The same points and some others measured another way (B), then each row and its match in B:
B (72 x 31):
[[-162  -72 -129 -249 -119  113   67  154   50  136 -195  -11  151  192
  -155  296   47  -84 -239   88   44  123   29  350  102  -75  -45   -6
   -22   89  332]
 [ 139  237 -139  176 -392   24  -46 -155  198  -16   -6   11   74 -196
   150  188  110 -155 -114   72  141   34 -176   82  213  139   74  116
  -133 -155  -49]
 [  44 -133 -116  -48   -6  -40  212   32 -103   55 -121   72 -187   98
   -25  105  148   11 -118  -42  -82  -15  -68  -40  214 -129   16 -102
   -21   -3  -41]
 [  59 -166 -246  128  199   -5   59  -81 -161   77  -74   -7   57  -54
  -243  219  191 -144 -151   91 -132   55 -130   -5  118   75  -94  -97
   -43  151   25]
 [ -89   44  143  -53  232  -66  133  131  -57  -32   34   63   63   18
   -49  113  -71   70  -53 -100 -175   22  139  -65   87  -31   33  -32
   116   93  -19]
 [ 144  -54  -69   43   31   73  157  -50 -112  -51  -71   82  -35   57
   -11  134   55    2  -67 -120   49  -41  -89    7  299   10   93 -122
    -7   34 -182]
 [ 121   39   19  312  171  -70  -24 -153 -165  -26   41   66  -42 -195
   -50   14   97  -93    6  -73 -111  -50 -103 -248   22  133   32  -16
    15    0 -206]
 [  77  -28 -153  194   -2   77  -90 -134  -94   69  -78   21   89  -82
  -139  172  148 -211 -108   44   50   21 -172   48   30  135  -19    7
   -55   36   31]
 [ 162  280  140  407   77  -66  -99 -187   -7 -139  186   82   92 -335
   107   31  -20  -90   66 -111  -36  -55  -75 -259   56  244  115   91
    36  -62 -307]
 [  99 -156 -142   55  200   29  147  -12 -148    9  -33   89  -16   59
  -110  206  125  -60  -90  -55  -61    2 -105  -35  231  -15   -4 -116
    17  132  -78]
 [-185  283  351   19  -64  -16 -111   43  -37   -1  -76  -16  115  -85
   -13 -100 -207   50  -15 -117  -39  -18  211   20 -193   96  122   69
    77 -108   23]
 [-103 -301 -303 -260  -43   26  193  207   21  218 -161  100  -93  289
  -114  371  277 -145 -268  119  -42  115 -123  196  160 -270 -133   -4
   -18  110  378]
 [ -61   15   17   18  141  -83   73   71  -27   34   20   56   24  -34
   -60  150   50  -37  -89   -7 -159   44   28  -69   49  -18  -24   13
    57   60   49]
 [ -94   33  -60 -494 -481  343  172  211  179   26 -301   20  199  414
    43  332 -132   47 -249  -69  390   77   66  672  399 -127  159  -65
   -51  -11  241]
 [  26    7  -17  -42  -49   67   95   77   39    2  -11  137    6   98
    62  219   51  -61  -89  -86   74    9  -65   69  193  -68   63   26
    40   12   25]
 [ -83  -44  110   -4  116 -226  198   50 -206   65 -124   12 -285  -23
   -61 -151   56  138  -56  -67 -325  -48  116 -259  -16 -136   15 -113
    40  -70  -93]
 [ -39  165  233   37   21 -114   99   33  -66  -50  -15   48  -95  -66
    73  -84  -85  120    1 -148 -143  -53  132 -166   44  -14  118  -17
    68  -94 -160]
 [-114 -205 -234 -149  -80  174  -26  102  -30  212 -209   50  105  223
  -215  343  182 -237 -236  108  108  110 -123  327   14  -80  -96   25
   -36  113  402]
 [-258  151  307 -218 -202 -394  306  167  -81   89 -223  -67 -472  -19
   103 -381  -58  361  -72  -66 -443  -60  347 -282  -80 -283   86  -80
    14 -305  -51]
 [-215   39  323 -198   30 -336  351  139 -263   46 -255  -72 -439   36
   -26 -407 -110  412  -38 -153 -456  -98  362 -300  -40 -242  100 -218
    52 -193 -175]
 [  22  205  110  264 -153  154 -279 -185  -84   26 -107   -5  190 -154
   -82   11  -40 -193  -27  -51  187  -31  -73   94 -158  259   97   84
   -33  -90  -10]
 [  27   76  127  126  338  -98  114   10 -111 -108  110   52   81 -120
   -55   80  -68   66    0 -123 -209   -7   91 -188  137   84   48  -65
   110  115 -206]
 [ -39  191  268   58  134   68  -25   26  -72 -103   16   55  183  -34
   -21   43 -198   39   15 -191   14  -31  136   13   27  123  140   -6
   113   32 -121]
 [  78 -156 -253   78  128  181   -7 -106 -172   58 -149  -21  208   32
  -293  279  117 -173 -164   51   67   60 -139  218  160  149  -41 -126
   -58  189   46]
 [ 109   40   -9   53   84   48  119   37   43  -90  104  156   65   18
    92  256   23  -49  -42 -125   44   -2  -75  -15  289    3   84   14
    64   67 -117]
 [-122  285  225  170    3  -47 -160  -91  -78   -3  -62 -100  192 -241
  -123  -80 -145   -9  -37  -13 -107   11  156  -17 -190  234   59   38
    13  -60  -28]
 [ -74   38   80   13  -20 -271  210    0 -142   59 -140  -44 -301 -102
   -19 -186   60  160  -75  -15 -343  -37  124 -260   13 -107   23 -102
   -23 -140 -118]
 [  50 -201 -250  -12   23  -49  166   62  -16  114  -32  139 -163   95
   -10  272  292 -143 -156   49  -84   42 -188  -54  192 -169  -81    2
   -12   51  111]
 [ -83  160   85    4 -256  139 -142   11   60   64 -117   46  137   23
     9  123  -32 -141  -99  -30  186   20  -21  209  -61   63   81  120
    -5  -89  160]
 [ 115  145   88  220  191   15   11 -100  -80 -132   92   47  158 -165
   -29  104  -69  -17    7 -126  -39  -23   -8  -97  161  196   96  -38
    53   66 -249]
 [ -53  145  174 -158   29  145   91  167   92 -108   32  109  239  138
    67  246 -190   49  -61 -177  121   28  121  210  233    4  137   12
   117   82    2]
 [ 107   13  -37  190  134  137  -49 -157 -195  -37  -86   -8  180  -75
  -190  112  -11  -89  -59  -68   57  -14  -67   70  107  218   59 -110
   -14   98 -149]
 [-118   96   18   39   -2  165 -182  -39  -68   70 -153  -76  347  -35
  -260  169  -76 -144 -137   48   81   77   46  285 -106  212   -3   15
   -12   90  185]
 [-131 -111 -239 -349 -423  116  137  199  176  202 -249   53  -37  299
    13  338  173 -113 -291  116  149  114  -81  399  196 -239  -39   52
   -85  -47  418]
 [ 161  266  224  354   36  123 -170 -200  -99 -152   69   85  169 -205
    51   -8 -128  -82   89 -216  161 -103  -56  -91   28  289  200   33
    49  -56 -316]
 [ 180  -90 -209   13  -96  154  131  -31    9  -17  -51  133    5  115
    46  300  147 -119 -117  -63  179    0 -211  130  375  -25   65  -49
   -39   39  -61]
 [ 117  133  117  119   59  169  -20  -21    3 -129   80  148  188    5
    74  206  -87  -76    7 -198  184  -33  -60   58  202  124  152   25
    81   51 -160]
 [ -48   56  110   89  100 -162   82   24  -91   21    3   57 -129  -89
     0  -26   41   26  -34  -58 -220  -22   55 -226  -19  -39   20    3
    54  -44  -69]
 [  16  102   37  192  158 -138   43 -125 -146  -29  -28  -79   42 -235
  -146  -38   -6   38  -52    5 -245    2   70 -164   33  166   13  -88
   -13   13 -174]
 [ 106  152  105  264  116  -57    4 -130 -107  -93   54   42   23 -208
     6   -8  -17   -9   21 -112  -88  -54  -14 -198   80  159   96  -24
    26  -27 -266]
 [ 106  175   76  222  -10   29  -40 -151  -77  -80  -13   12   85 -172
    -6   19  -39  -35  -17  -93   20  -42  -31  -53   96  192  116  -24
   -14  -46 -214]
 [ 122  -70 -163   26  184   22  186   29    7  -58   81  106   89   21
   -21  340  100  -60 -104  -35  -42   51 -101   10  356    2   -2  -53
    31  163  -81]
 [ -92  180  167  156 -197   96 -265  -63  -40   97 -118   45   90  -72
   -29   -3  -14 -191  -39  -39  141  -21  -34   74 -264  122   70  153
     9 -135  139]
 [ 141   30 -132  319   39    4  -83 -222 -125   20  -28    1   54 -214
  -122   98  144 -179  -65   39  -28   -5 -171  -87   43  203   -3  -17
   -67    7 -112]
 [-222   -6   40  -26 -241 -138  -57   76  -49  259 -216   30 -249   20
   -39  -68  175 -113 -141   89 -136   14   -3  -62 -302 -160  -63  122
   -21 -192  311]
 [  83 -105 -292  -75 -168  190  101  -87  -76   57 -260  -75  129   97
  -196  243   96  -75 -226   68  133   58 -109  341  305   75   15 -165
  -140   70   40]
 [ -92  -88   90 -113  -12  -25  122  160  -85   97 -100  165 -209  190
    42   55   79   -9  -67 -122  -44  -38    1  -60    9 -221   40   12
    89  -50   93]
 [-142  241  232  117 -257  -58 -179   -8   27  101  -81   52  -60 -113
    80  -91   -3 -102  -36  -28    3  -28   35  -65 -276   23   69  187
    19 -225  123]
 [ -47 -165  -53   -8  154  -69  137   61 -180  107 -109   70 -157   78
  -123   74  145  -25 -101  -25 -178   -3  -22 -108   28 -120  -43  -76
    35   47   44]
 [-292   26  140  -35   16  -82 -113   69 -161  205 -223  -75    7  -16
  -248  -77    0  -53 -126   67 -197   44  159   25 -367   -2  -67   32
    28  -35  286]
 [-201  112  270  -83  -56   20  -54  121  -80   76 -137   54    6   83
   -35  -41 -106   14  -50 -114  -12  -22  147   48 -185  -46   81   54
    90  -82  129]
 [  -3   47  189  134  223 -190  151  -58 -275  -40  -74  -17 -186 -132
   -85 -209  -41  169   17 -142 -305  -91  135 -314    2   25   79 -160
    52  -45 -290]
 [-149    7  -64 -313 -284  233   50  145   80   91 -254  -15  206  255
   -97  275  -54  -45 -227   19  216   92   53  498  160  -47   51  -20
   -36   32  295]
 [-170  233  394 -153   -9 -321  316  148  -72  -68  -83  -34 -284  -56
   120 -300 -198  398   -4 -179 -386  -75  376 -279   64 -159  155 -113
    85 -191 -235]
 [-149  115  288   28  -34  108 -162   43 -137   65 -140   69   60   62
   -62  -53 -115  -58  -11 -158   89  -53   89   60 -237   42  110   57
    97  -71   90]
 [  74  205  270  339   35  106 -212 -237 -280  -64 -118  -11   88 -184
  -102 -198 -140  -42   78 -205   92 -132   14  -88 -157  292  180  -51
    21  -98 -278]
 [ -15  145  150   60  154   26   12   75   47  -84  138  125  181  -38
    46  207  -82  -45  -19 -125  -11   22   40  -22  102   64   71   72
   118   80  -41]
 [-101  275  243  120 -111  -15 -153   11   63    8   26   66  100 -129
    75   20  -80  -83  -16  -67   17   -4   59  -28 -146   93   90  169
    61 -114   53]
 [-199   88  170  -73  111   13  -28  130  -45   47  -62   10  170   28
  -134  101 -105  -15  -93  -39  -88   56  163   96 -104   24   11   31
    98   70  164]
 [   0  260  190  179  -51  -99  -18 -105  -57  -60  -27  -37   16 -227
    15 -110  -93   57   -9  -71 -114  -40  100 -134   -7  151  113   -3
    -4 -124 -195]
 [ -76   71   86  211   49   56 -231 -103 -164  102 -112   -8  133 -117
  -198   19   21 -184  -57    2    0    3  -32   13 -254  178   -3   53
    12   -3   97]
 [  91   -4  -28  300   -1  -43  -81 -163 -171   73  -60   76 -148 -139
   -40  -26  178 -165  -26  -31  -42  -64 -172 -211  -82   69   15   20
   -25  -92  -96]
 [  58  107  -16  250   47   66 -134 -180 -121   -2  -59  -43  195 -189
  -167   84   10 -133  -62    4   11    9  -60   29  -16  253   31  -17
   -33   33  -73]
 [  82  -78 -230  217  -72 -117   12 -125  -66  134  -56   46 -179 -138
   -49  107  308 -195 -127  121 -126   15 -221 -164   18   -5  -81   35
   -90  -65   34]
 [  57   35   78   58  221   68   74   53  -36  -91   96  143  143   26
     2  224  -48  -34  -21 -156   19    0  -10  -17  190   45   74   -7
   113  125 -103]
 [-114  225  133   49   90  -56  -44   73  113  -27  112   29  247 -136
   -14  193  -81  -56  -74    5 -107   83  107   15   -6  106    8  125
    78   53   89]
 [-181  -32  -59 -104   67  135  -81   94  -27  125 -137  -32  303   89
  -268  284   -2 -152 -194   87   16  125   48  310  -61   67  -73   24
    22  163  327]
 [-183 -177 -224 -500 -468  284  134  219   73  223 -428   -1   46  459
  -115  320   80  -72 -327   79  279  107  -18  635  199 -231    9  -54
  -101   -4  472]
 [ -59   65   67  -12   92 -243  227   52  -51   -4  -21  -16 -143 -101
    -7  -31   13  153  -80  -20 -327    6  139 -204  120  -67   18  -78
    23  -34 -108]
 [-104  175   81  116 -215  -71 -122  -78  -30  108 -149  -65   -8 -164
   -60  -67   28  -77  -96   62  -71   11   33  -10 -178   93   21   75
   -61 -161   90]
 [ 192  152   38  237  -67  -74   76  -94   41  -99  124  154 -124 -155
   223   74   86  -45   23 -124   -1  -72 -141 -238  220   33  124   57
    13 -122 -271]
 [  33  -16   20  198  -48  -61  -43  -45  -97  101  -32  151 -214  -44
    55   11  184 -155  -27  -59  -27  -61 -157 -212  -89  -58   18   85
    22 -121   -4]]
Rows of B count from 0, top down.

[-137 -131 -122    2  177 -195  185 -175  204  211   91 -222  121  -54
 -102 -259  180   58 -145  172 -226 -118  111  182 -103] => 37
[ -19  177  246  216  -24   78   60  -27  -51 -181   -1   -3  228  -88
  320 -152 -143  112 -107 -116 -105   95  276   62  -10] => 15
[ 148 -205 -120 -169   -3    5  233  220   98   40  -93   -1 -502 -115
    1 -189  324  -19  322  210  200   57 -138    8 -200] => 34
[   6 -129  -49 -169  175 -156  110 -117  131  249  211 -106   -3  -29
 -127 -198  190  -65 -125  237  -52 -109 -118  243 -127] => 12
[ 244  -50 -112 -131 -254  158  -86 -362 -237 -164  164   57 -140 -166
  -48  104   48   43 -188   20   59  115 -125   36   45] => 57
[ -95   58  170  167  -90  202   -9   31 -238 -268 -332  106    5  -49
  461  -75  -68  362  -91 -132   -9   75   75 -303   24] => 7
[   8  124  179  236 -156  223   29  192 -244 -342 -299   54   -5 -118
  509  -78 -171  279   53 -191   44  143  167 -224   23] => 23
[-324  143  223  172  109  154  -47   -1 -261 -195 -404  107  241   30
  519 -155  -58  509 -291 -138 -156 -148   44 -446  -17] => 63
[ 378   68  187  275 -339   78   50   -3  -49 -216  286 -128   89 -218
  237    7 -375 -195   76 -150   53  449  354  504  163] => 30
[  67  140  244  269 -124   86    7    6 -131 -196   28  -54  252 -109
  376  -80 -300   85 -110 -162  -75  188  259  154   93] => 14
[-190  -87 -132    7  191 -137  214  -71  170  130  -59 -176   44  -64
  -27 -295  249  149  -66  149 -202 -167  108    0 -164] => 26
[  69 -141  -90 -153   41   28  189  185   41    8 -132   17 -387  -95
   49 -197  298   58  228  173  145  -24 -132  -91 -206] => 40
[  -8 -162  -82 -183  147  -56  211  159  115  127  -98   -8 -324  -52
   -2 -249  354   53  165  239   98  -95 -160  -47 -239] => 8
[ 122 -298 -120 -214   73 -181   93  -81  119  318  225 -138 -156  -35
 -160 -117  167 -112  -62  289   54   -6 -232  325  -47] => 65
[  34 -300 -141  -54  -68 -109   65 -378   89  165  138 -143  -82  -64
 -118  -41  127   41 -213  169  -98  116  -10  251   80] => 66
[ 309  -42 -131  -63 -308  153  -84 -285 -257 -190  189  -16 -113 -206
  -14  109  -53   10 -137  -23   61  163  -68  100   83] => 54
[ -79 -219 -200  -17   -4    0  181    9   33    1 -259  -90 -277  -98
   63 -171  266  239   81  118  -23  -21  -13 -169  -96] => 62
[ 111 -126 -139   61  -35 -108  238  -42  200   60  145 -228  -77 -163
  -78 -195  107  -84  115  112  -80  111  213  307  -71] => 36
[  56 -360 -210  -56 -146  -23  105 -196   30   65  -79  -94 -319  -88
  -35  -40  202  132  -17  150   19  145  -71   49   40] => 32
[ 311   59  159  267 -341  146   62   68 -111 -287   86  -65  -20 -208
  317   -2 -305  -63  128 -169   80  407  309  285  131] => 22
[ -20 -372 -307 -221   50  -80  -10   52 -179  230 -160 -147 -225  -27
   10  -52  147  229 -114  220   60 -185 -470 -133   -1] => 42
[-108  -75  -18 -180  322 -175  208   43  212  266   82  -78  -33   -3
  -87 -324  321  -16  -17  272  -59 -223 -100  107 -261] => 2
[ 112 -140  -61   24  -30 -153  184 -306  258  138  322 -197   21 -121
 -175 -159  107 -157  -76  148 -140  156  235  469  -18] => 56
[ 194  -14  183  249 -274   91  -57  -52 -190 -156   88  -89  158 -113
  353   45 -395   36 -132 -148    9  332  167  279  240] => 58
[ -66  121 -218 -104   27  157  -34  -97 -326 -214 -170    8   31 -145
   70 -100  149  339 -183  -23  -95 -303 -150 -441 -162] => 61
[   4  -31  134  187 -229  219  -92   24 -349 -266 -306   59  -12  -73
  504   40 -219  352 -129 -167   43  172    2 -225  164] => 60
[ -60  -56  -42   20  122 -133  234 -217  266  106  144 -140   42  -83
 -116 -265  233  -11  -58  149 -190  -12  234  219 -143] => 68
[ -13   -9 -159  -80  251 -201  200  172  128  219  150 -263  112 -108
  -86 -315  124  -64   39  193 -113 -247  -27  185 -221] => 41
[-163  123  237  167   18  114  -50 -143 -179 -161 -149   68  267  -14
  387 -104 -121  310 -302 -120 -141   -6  118 -152   40] => 71
[-138 -355 -223  -89   42 -124   40 -289    1  221  -84 -157  -69   -3
  -50  -76  189  244 -274  193 -133  -70 -171   -5   57] => 47
[ 110  253  255  267 -160  202  103  120  -95 -379  -80   61   52 -169
  397 -141 -153   86  124 -194    9  213  367   -1  -43] => 51
[ 294   60 -152  -36 -354  343   41   51 -315 -473 -183  127 -441 -270
  164   32  114  156  240  -98  211  155  -16 -307  -88] => 55
